Below are the code and all the weights of a small trained network. Each question names an input and a class and asks about switching units off, where a switched-off unit gives its printed mean instead of its output.

import numpy as np


def w(rows, s, z=0):
    codes = np.array(rows[::2]) - 128.0
    scale = np.full(codes.shape[1], s)
    scale[-1] = z or s
    return codes * scale


def f(y):
    return np.maximum(y, 0)


def log_softmax(a):
    a = a - a.max(-1, keepdims=True)
    return a - np.log(np.exp(a).sum(-1, keepdims=True))


def net(x, mask):
    res = np.array(x, float).reshape(1, 6) / 4 @ E
    y = f(res @ A[0][:, :-1].T + A[0][:, -1])
    res = res + np.where(mask, y, B[0][:, -1]) @ B[0][:, :-1]
    return log_softmax(res[-1] @ U[:, :-1].T + U[:, -1])


A, B = {}, {}
E = w([
[104,148,122,87,204,39,173,81,172,191,51],'x0',
[57,196,49,215,80,87,152,35,57,104,121],'x1',
[216,144,45,70,192,108,154,135,39,89,150],'x2',
[107,255,123,111,171,207,60,145,90,239,137],'x3',
[110,66,71,143,194,145,4,38,167,113,164],'x4',
[40,114,47,93,135,152,108,223,129,77,53],'x5',
],0.0087)
A[0] = w([
[109,133,125,105,199,47,164,97,176,171,76,99],'N1',
[153,60,136,121,89,77,170,137,177,72,122,54],'N2',
[199,164,79,76,166,109,151,111,78,88,135,17],'N3',
[212,85,190,87,179,165,140,142,193,148,125,3],'N4',
[109,187,95,227,90,89,151,42,88,118,98,111],'N5',
[34,92,52,101,155,148,103,212,132,77,47,62],'N6',
[124,63,69,148,210,135,23,74,176,133,158,9],'N7',
[148,133,174,131,108,110,158,164,95,110,88,27],'N8',
[116,40,124,131,132,84,149,120,145,69,131,32],'N9',
[194,140,81,110,186,131,149,137,63,92,156,79],'N10',
[161,107,140,186,65,210,86,177,86,60,209,126],'N11',
[131,86,117,153,84,67,141,107,146,79,118,77],'N12',
[66,142,164,174,89,153,123,128,192,148,117,79],'N13',
[157,199,190,107,55,103,254,219,89,156,95,92],'N14',
[113,158,134,85,211,37,156,90,192,164,63,48],'N15',
[133,62,146,110,116,90,141,131,155,82,144,81],'N16',
[39,111,183,165,86,128,121,103,180,149,125,80],'N17',
[154,128,82,71,153,119,145,127,91,120,135,134],'N18',
[230,119,207,168,129,95,155,25,122,194,213,108],'N19',
[96,219,121,104,177,215,74,155,113,225,135,65],'N20',
[157,108,142,60,147,158,106,155,189,144,133,63],'N21',
[194,76,199,51,158,151,102,199,197,146,124,48],'N22',
[72,121,196,177,98,144,121,138,196,152,107,79],'N23',
[147,69,124,140,119,100,174,122,174,63,111,49],'N24',
],0.0089,0.0031)
B[0] = w([
[142,193,161,94,74,160,147,181,184,72,147,206],'N1',
[162,171,158,148,134,138,119,91,87,161,127,191],'N2',
[149,71,108,74,72,83,123,140,147,188,96,199],'N3',
[67,132,66,120,114,108,184,144,67,100,184,205],'N4',
[38,135,43,122,103,137,216,129,78,103,206,247],'N5',
[69,80,225,200,193,108,144,242,107,176,166,237],'N6',
[122,96,90,177,172,170,48,59,179,47,37,212],'N7',
[121,129,103,146,153,154,85,98,149,135,86,162],'N8',
[186,175,159,148,156,149,128,65,94,169,120,184],'N9',
[192,52,99,69,70,31,124,155,163,188,116,204],'N10',
[134,220,167,67,37,179,152,184,218,54,137,235],'N11',
[150,164,156,124,157,149,137,83,86,161,152,182],'N12',
[184,80,82,64,86,65,113,128,133,186,110,188],'N13',
[115,81,82,182,221,173,24,45,176,50,33,247],'N14',
[134,192,177,74,62,171,154,153,196,43,167,212],'N15',
[165,161,142,130,183,157,145,110,98,163,130,176],'N16',
[168,77,80,77,89,61,129,146,138,183,99,195],'N17',
[148,90,135,101,95,83,102,146,170,179,117,184],'N18',
[61,69,203,196,203,109,115,255,131,146,118,245],'N19',
[207,197,201,150,157,135,139,26,51,189,136,239],'N20',
[97,126,73,152,116,139,160,90,105,139,153,189],'N21',
[56,135,33,119,105,129,187,91,64,85,194,236],'N22',
[188,60,92,48,91,84,101,146,127,184,110,193],'N23',
[178,197,153,157,133,123,137,69,87,186,127,184],'N24',
],0.0078,0.013)
U = w([
[208,204,176,143,145,144,131,67,57,182,131,102],'0',
[40,137,12,122,103,129,178,123,63,105,173,91],'1',
[200,52,86,65,86,76,110,152,168,184,108,102],'2',
[124,96,84,174,171,168,54,79,202,65,70,102],'3',
[145,211,186,85,72,163,143,178,228,70,146,118],'4',
[72,83,216,191,171,118,129,232,120,161,139,252],'5',
],0.011,0.0039)

Each question gives the input, the list of numbers given to net, and the class t.
The units are the neurons (one row each of A and B). Each row of codes is followed by its name. A weight is (code - 128) times the scale printed after its matrix; where a second scale follows, it is the last column's (A, B and U).
mask holds one flag per neuron, in row order. A switched-off neuron (its flag False) gives its mean, the last column of its row in B, instead of its output. The means were averaged over made-up inputs and are rounded, as every weight is.
A unit's drop is (log p(t) with every unit on - log p(t) with that unit switched off) / (log p(t) with every unit on - log p(t) with every unit switched off).
The circuit of an input: a set's keep is (log p(t) with only the set's units on - log p(t) with every unit switched off) / (log p(t) with every unit on - log p(t) with every unit switched off). Starting from the 12 units with the biggest drops (on a tie, the unit counted first), units are removed one at a time, each time the one whose removal leaves the highest keep (on an exact tie, the one counted first), for as long as the keep stays at least 0.8.
units of the circuit, in order: the units of the circuit, biggest drop first
unit that matters most: the unit with the biggest drop
top k neurons: the k neurons with the biggest drops, biggest first
drop when u is switched off: that unit's drop, to one decimal
input [5,-8,2,-6,-7,2], class 1: unit that matters most => N22
input [2,-4,0,3,4,-2], class 1: units of the circuit, in order => (N4, N22)
input [7,4,-3,-3,-5,4], class 4: top 2 neurons => (N15, N1)
input [7,-5,-5,-3,5,-3], class 4: top 4 neurons => (N15, N1, N14, N5)
input [-5,3,2,-7,-5,-6], class 0: top 2 neurons => (N6, N24)
input [-3,6,-2,-4,6,8], class 5: top 3 neurons => (N6, N14, N22)
input [8,4,8,1,-1,-5], class 2: top 4 neurons => (N3, N10, N11, N18)
input [-8,4,2,8,-2,2], class 0: top 2 neurons => (N20, N15)
input [5,-1,8,7,1,-7], class 2: top 3 neurons => (N10, N3, N6)
input [2,6,2,-7,-2,-8], class 5: top 2 neurons => (N19, N20)
input [3,-5,4,1,-3,5], class 1: top 2 neurons => (N22, N19)
input [-4,7,6,-7,8,-6], class 3: top 4 neurons => (N7, N20, N22, N19)
input [2,-4,1,-3,-3,0], class 1: top 2 neurons => (N20, N22)
input [1,5,5,-4,1,7], class 5: unit that matters most => N6
input [-6,-5,-5,2,7,-5], class 3: drop when N15 is switched off => 0.4
input [-8,-7,7,-3,6,8], class 4: drop when N17 is switched off => 0.2
input [-8,-4,2,3,8,-6], class 3: drop when N6 is switched off => 0.2
